Below are the code and all the weights of a small trained network. Each question names an input and a target symbol and asks about switching units off, where a switched-off unit gives its printed mean instead of its output.

import numpy as np


def w(rows, s, z=0):
    codes = np.array(rows[::2]) - 128.0
    scale = np.full(codes.shape[1], s)
    scale[-1] = z or s
    return codes * scale


def norm(h):
    return h / np.sqrt((h * h).mean(-1, keepdims=True) + 1e-5)


def f(y):
    return np.maximum(y, 0)


def softmax(a):
    e = np.exp(a - a.max(-1, keepdims=True))
    return e / e.sum(-1, keepdims=True)


def log_softmax(a):
    a = a - a.max(-1, keepdims=True)
    return a - np.log(np.exp(a).sum(-1, keepdims=True))


def net(x, mask):
    ids = ['βγδεζηθλξτφω'.index(c) for c in x.split()]
    T = len(ids)
    res = E[ids] + P[:T]
    q, k, v = (norm(res) @ M[0].T for M in (Q, K, V))
    z = softmax(np.where(np.tri(T) > 0, q @ k.T / 2**0.5, -1e9)) @ v
    res = res + np.where(mask[0], z, O[0][:, -1]) @ O[0][:, :-1]
    y = f(norm(res) @ A[0][:, :-1].T + A[0][:, -1])
    res = res + np.where(mask[1:9], y, B[0][:, -1]) @ B[0][:, :-1]
    return log_softmax(norm(res)[-1] @ U[:, :-1].T + U[:, -1])


Q, K, V, O, A, B = {}, {}, {}, {}, {}, {}
E = w([
[125,134,166,104,118],'β',
[146,134,119,114,76],'γ',
[135,108,151,127,98],'δ',
[88,111,211,102,132],'ε',
[148,179,126,94,104],'ζ',
[118,90,89,154,61],'η',
[179,142,167,183,253],'θ',
[116,114,143,115,102],'λ',
[125,100,138,78,119],'ξ',
[152,112,136,87,100],'τ',
[124,132,89,127,93],'φ',
[133,157,119,150,108],'ω',
],0.028)
P = w([
[149,192,64,254,222],'0',
[108,84,155,77,60],'1',
[108,93,147,91,73],'2',
[112,97,142,98,73],'3',
[111,99,135,106,80],'4',
[112,100,138,106,83],'5',
[109,97,138,112,86],'6',
[112,103,136,112,85],'7',
[110,105,131,121,92],'8',
[109,100,134,113,91],'9',
[109,107,128,119,90],'10',
[109,114,128,127,97],'11',
[107,111,127,127,100],'12',
[101,111,125,141,107],'13',
],0.0076)
Q[0] = w([
[112,110,104,147,154],'H0',
[74,137,168,117,3],'H0',
],0.014)
K[0] = w([
[105,143,143,96,97],'H0',
[178,143,78,181,248],'H0',
],0.012)
V[0] = w([
[47,76,138,169,120],'H0',
[177,5,32,111,133],'H0',
],0.014)
O[0] = w([
[9,101,103,84,125,18],'H0',
[115,157,199,216,120,4],'H0',
],0.015,0.0031)
A[0] = w([
[153,65,141,187,108,116],'N0',
[116,122,129,118,103,20],'N1',
[81,84,77,93,80,59],'N2',
[122,128,148,129,250,163],'N3',
[162,126,114,114,146,213],'N4',
[122,130,143,78,63,31],'N5',
[107,161,117,124,93,131],'N6',
[133,152,217,140,126,252],'N7',
],0.017,0.0034)
B[0] = w([
[100,138,168,60,69,195],'N0',
[137,166,157,114,88,140],'N1',
[130,196,146,143,190,237],'N2',
[200,91,178,128,246,218],'N3',
[109,78,109,137,179,228],'N4',
[103,162,153,169,157,255],'N5',
[43,97,180,202,164,163],'N6',
[119,105,46,152,95,236],'N7',
],0.011,0.0071)
U = w([
[130,69,9,61,121,125],'β',
[206,91,160,112,50,180],'γ',
[23,156,238,143,184,42],'δ',
[61,102,96,32,181,117],'ε',
[247,100,94,74,117,90],'ζ',
[24,38,162,187,134,159],'η',
[163,78,194,170,189,182],'θ',
[17,150,64,124,183,149],'λ',
[137,84,139,254,104,66],'ξ',
[224,165,200,195,104,4],'τ',
[75,135,120,165,70,242],'φ',
[149,194,84,59,150,151],'ω',
],0.011,0.0034)

Each question gives the input, a string of symbols that net reads in full, and the target symbol t.
The units are the heads (2 rows each of Q, K, V and O) and the neurons (one row each of A and B). Each row of codes is followed by its name. A weight is (code - 128) times the scale printed after its matrix; where a second scale follows, it is the last column's (O, A, B and U).
mask holds one flag per unit, heads first, then neurons. A switched-off unit (its flag False) gives its mean, the last column of its rows in O or B, instead of its output. The means were averaged over made-up inputs and are rounded, as every weight is.
A unit's drop is (log p(t) with every unit on - log p(t) with that unit switched off) / (log p(t) with every unit on - log p(t) with every unit switched off).
The circuit of an input: a set's keep is (log p(t) with only the set's units on - log p(t) with every unit switched off) / (log p(t) with every unit on - log p(t) with every unit switched off). Starting from all 9 units, units are removed one at a time, each time the one whose removal leaves the highest keep (on an exact tie, the one counted first), for as long as the keep stays at least 0.8.
units of the circuit, in order: the units of the circuit, biggest drop first
unit that matters most: the unit with the biggest drop
top k neurons: the k neurons with the biggest drops, biggest first
drop when u is switched off: that unit's drop, to one decimal
input λ ε τ η β ξ β η, target λ: units of the circuit, in order	(H0 N2)
input ζ ω β η ξ ω ξ λ θ ζ η, target φ: top 4 neurons	(N3 N0 N2 N6)
input ξ η ε ε δ γ δ δ φ δ ξ φ, target ξ: top neuron	(N7)
input γ δ φ ζ ω ζ ζ β γ θ ε β, target β: top 4 neurons	(N7 N2 N3 N6)
input φ β β δ λ ε ξ γ φ β ξ ω τ, target φ: units of the circuit, in order	(H0 N7 N3)
input η ω ξ θ θ ω λ γ ξ φ θ ε λ δ, target γ: units of the circuit, in order	(H0 N0)
input φ δ η τ λ ζ, target φ: units of the circuit, in order	(H0 N7)
input θ δ ξ γ δ δ ζ δ ζ λ λ δ, target γ: units of the circuit, in order	(H0 N3)
input φ τ ξ ε φ θ γ, target τ: top 3 neurons	(N7 N3 N5)
input β ε η θ φ λ φ β λ η ξ λ δ η, target φ: top 4 neurons	(N3 N0 N2 N7)
input λ φ ε γ η δ γ ξ, target λ: drop when N3 is switched off	0.1
input λ β τ ω, target λ: drop when H0 is switched off	1.1
input ξ θ λ φ ω, target ξ: drop when N6 is switched off	0.8
input η ξ β η γ θ ω, target ξ: unit that matters most	N3
